Here is a tiny trained network, its code and every weight. The questions are about switching its units off for an input and a class, where a switched-off unit gives its printed mean instead of its output.

import numpy as np


def w(rows, s, z=0):
    codes = np.array(rows[::2]) - 128.0
    scale = np.full(codes.shape[1], s)
    scale[-1] = z or s
    return codes * scale


def f(y):
    return np.maximum(y, 0)


def log_softmax(a):
    a = a - a.max(-1, keepdims=True)
    return a - np.log(np.exp(a).sum(-1, keepdims=True))


def net(x, mask):
    res = np.array(x, float).reshape(1, 7) / 4 @ E
    y = f(res @ A[0][:, :-1].T + A[0][:, -1])
    res = res + np.where(mask, y, B[0][:, -1]) @ B[0][:, :-1]
    return log_softmax(res[-1] @ U[:, :-1].T + U[:, -1])


A, B = {}, {}
E = w([
[166,169,33,123,190,53,203,176,119],'x0',
[134,134,137,122,138,133,136,126,131],'x1',
[71,182,163,217,58,120,187,176,217],'x2',
[133,131,137,121,140,131,138,121,134],'x3',
[113,80,200,207,207,47,107,179,95],'x4',
[64,177,124,33,187,117,37,172,188],'x5',
[2,116,103,160,186,215,181,133,70],'x6',
],0.0082)
A[0] = w([
[124,106,208,123,75,175,60,82,134,44],'n0',
[159,134,47,102,98,191,127,91,162,60],'n1',
[103,79,172,133,101,153,86,79,159,78],'n2',
[179,159,40,130,159,78,179,151,129,107],'n3',
[87,156,130,169,108,164,143,154,174,95],'n4',
[161,74,102,136,151,145,125,60,68,117],'n5',
[135,149,73,86,89,144,147,104,145,98],'n6',
[86,173,78,114,112,192,151,105,109,97],'n7',
[188,62,134,200,73,152,233,82,62,115],'n8',
[142,163,79,66,58,185,165,93,182,82],'n9',
[158,163,65,116,153,93,164,170,142,108],'n10',
[53,153,109,104,180,156,89,167,134,90],'n11',
[125,110,202,134,99,182,74,82,141,127],'n12',
[37,104,88,141,198,190,168,123,64,5],'n13',
[107,153,74,122,169,101,165,155,117,92],'n14',
[167,139,76,122,136,80,155,150,140,132],'n15',
[109,59,180,176,200,86,129,172,91,159],'n16',
[155,165,53,131,153,85,171,147,134,87],'n17',
[126,127,111,71,168,132,63,115,82,63],'n18',
[182,93,88,72,183,137,83,90,34,83],'n19',
[178,45,105,57,161,138,73,98,68,48],'n20',
[254,149,153,98,80,30,66,110,186,13],'n21',
[122,71,207,161,191,48,111,192,116,66],'n22',
[70,185,134,52,164,102,37,176,200,94],'n23',
[92,195,170,181,84,119,181,159,219,94],'n24',
],0.0088,0.0022)
B[0] = w([
[121,85,144,88,172,139,129,181,86,213],'n0',
[165,136,120,172,150,151,89,136,137,185],'n1',
[128,95,136,100,145,139,132,147,98,192],'n2',
[115,101,145,102,158,138,125,145,87,205],'n3',
[129,143,157,133,104,112,149,135,126,195],'n4',
[127,141,131,131,84,93,153,148,147,200],'n5',
[164,135,113,161,136,163,96,130,123,174],'n6',
[141,149,127,170,134,148,98,99,127,188],'n7',
[149,97,60,85,130,94,163,86,165,250],'n8',
[176,135,122,163,148,152,89,140,132,209],'n9',
[125,101,140,109,157,123,129,152,102,188],'n10',
[126,108,94,114,119,103,148,87,159,212],'n11',
[114,69,153,74,171,132,137,145,78,211],'n12',
[54,168,153,142,122,143,129,85,132,243],'n13',
[102,104,148,106,152,142,124,133,100,184],'n14',
[118,97,143,111,157,143,139,138,98,182],'n15',
[162,141,116,173,143,157,85,108,145,246],'n16',
[119,94,148,105,152,137,131,158,82,189],'n17',
[130,154,133,124,94,102,154,141,148,194],'n18',
[136,159,159,145,91,116,147,181,151,232],'n19',
[133,167,166,139,100,108,157,158,140,224],'n20',
[11,184,140,127,112,161,118,30,127,254],'n21',
[183,140,114,175,148,167,81,126,144,241],'n22',
[174,81,77,91,128,86,156,104,157,253],'n23',
[143,163,181,128,94,105,158,181,151,240],'n24',
],0.012,0.0094)
U = w([
[105,40,158,84,180,143,135,202,12,109],'0',
[16,178,138,144,117,150,126,36,128,253],'1',
[155,184,172,145,59,71,185,254,170,68],'2',
[226,130,105,196,165,178,33,133,140,60],'3',
[169,50,40,87,121,51,185,75,186,118],'4',
],0.011,0.004)

Each question gives the input, the list of numbers given to net, and the class t.
The units are the neurons (one row each of A and B). Each row of codes is followed by its name. A weight is (code - 128) times the scale printed after its matrix; where a second scale follows, it is the last column's (A, B and U).
mask holds one flag per neuron, in row order. A switched-off neuron (its flag False) gives its mean, the last column of its row in B, instead of its output. The means were averaged over made-up inputs and are rounded, as every weight is.
A unit's drop is (log p(t) with every unit on - log p(t) with that unit switched off) / (log p(t) with every unit on - log p(t) with every unit switched off).
The circuit of an input: a set's keep is (log p(t) with only the set's units on - log p(t) with every unit switched off) / (log p(t) with every unit on - log p(t) with every unit switched off). Starting from the 12 units with the biggest drops (on a tie, the unit counted first), units are removed one at a time, each time the one whose removal leaves the highest keep (on an exact tie, the one counted first), for as long as the keep stays at least 0.8.
circuit, biggest first: the units of the circuit, biggest drop first
most important unit: the unit with the biggest drop
top k neurons: the k neurons with the biggest drops, biggest first
drop of u: that unit's drop, to one decimal
input [5,4,-2,-8,1,3,7], class 1: circuit, biggest first : [n13]
input [-2,7,1,-8,-6,6,-4], class 3: top 2 neurons : [n9; n8]
input [4,-8,-7,-7,6,-8,3], class 4: top 2 neurons : [n8; n24]
input [1,-8,3,-5,-1,4,0], class 4: top 3 neurons : [n23; n19; n20]
input [-6,7,-7,-4,-6,-2,-8], class 1: top 2 neurons : [n21; n24]
input [1,8,-8,8,-7,6,-1], class 2: top 3 neurons : [n19; n20; n18]
input [3,5,-4,8,-8,7,-6], class 3: top 4 neurons : [n9; n1; n6; n8]
input [-5,0,4,0,-2,-1,-2], class 0: circuit, biggest first : [n12; n0]
input [-6,-2,-7,1,-4,4,0], class 2: circuit, biggest first : [n20; n19]
input [4,1,6,6,-4,5,-6], class 1: top 3 neurons : [n21; n19; n20]
input [-1,5,-1,-5,-3,2,-4], class 1: top 2 neurons : [n21; n22]
input [7,1,-3,-8,-5,3,6], class 0: top 2 neurons : [n21; n17]
input [-4,-6,0,-1,-7,8,-6], class 4: top 4 neurons : [n23; n22; n16; n13]
input [3,-5,-5,3,3,-7,4], class 4: circuit, biggest first : [n8]
input [-3,4,-8,-5,-8,-5,1], class 2: top 3 neurons : [n19; n20; n5]
input [-5,1,5,-7,-5,2,2], class 0: top 2 neurons : [n12; n0]
input [-6,1,-2,-1,6,4,-6], class 0: top 3 neurons : [n0; n12; n13]
input [2,6,3,-7,-2,7,4], class 4: top 2 neurons : [n23; n21]
input [1,0,-6,3,-5,-5,7], class 1: top 4 neurons : [n13; n24; n7; n23]
input [0,1,-4,4,8,6,4], class 3: most important unit : n22
input [-4,7,4,4,-5,5,-2], class 3: drop of n9 : 0.9
input [4,3,-7,4,-2,1,4], class 2: drop of n19 : 0.2
input [-4,6,-7,-5,-4,6,2], class 2: drop of n8 : 0.1
input [2,8,-2,-6,5,2,4], class 3: drop of n22 : 0.4
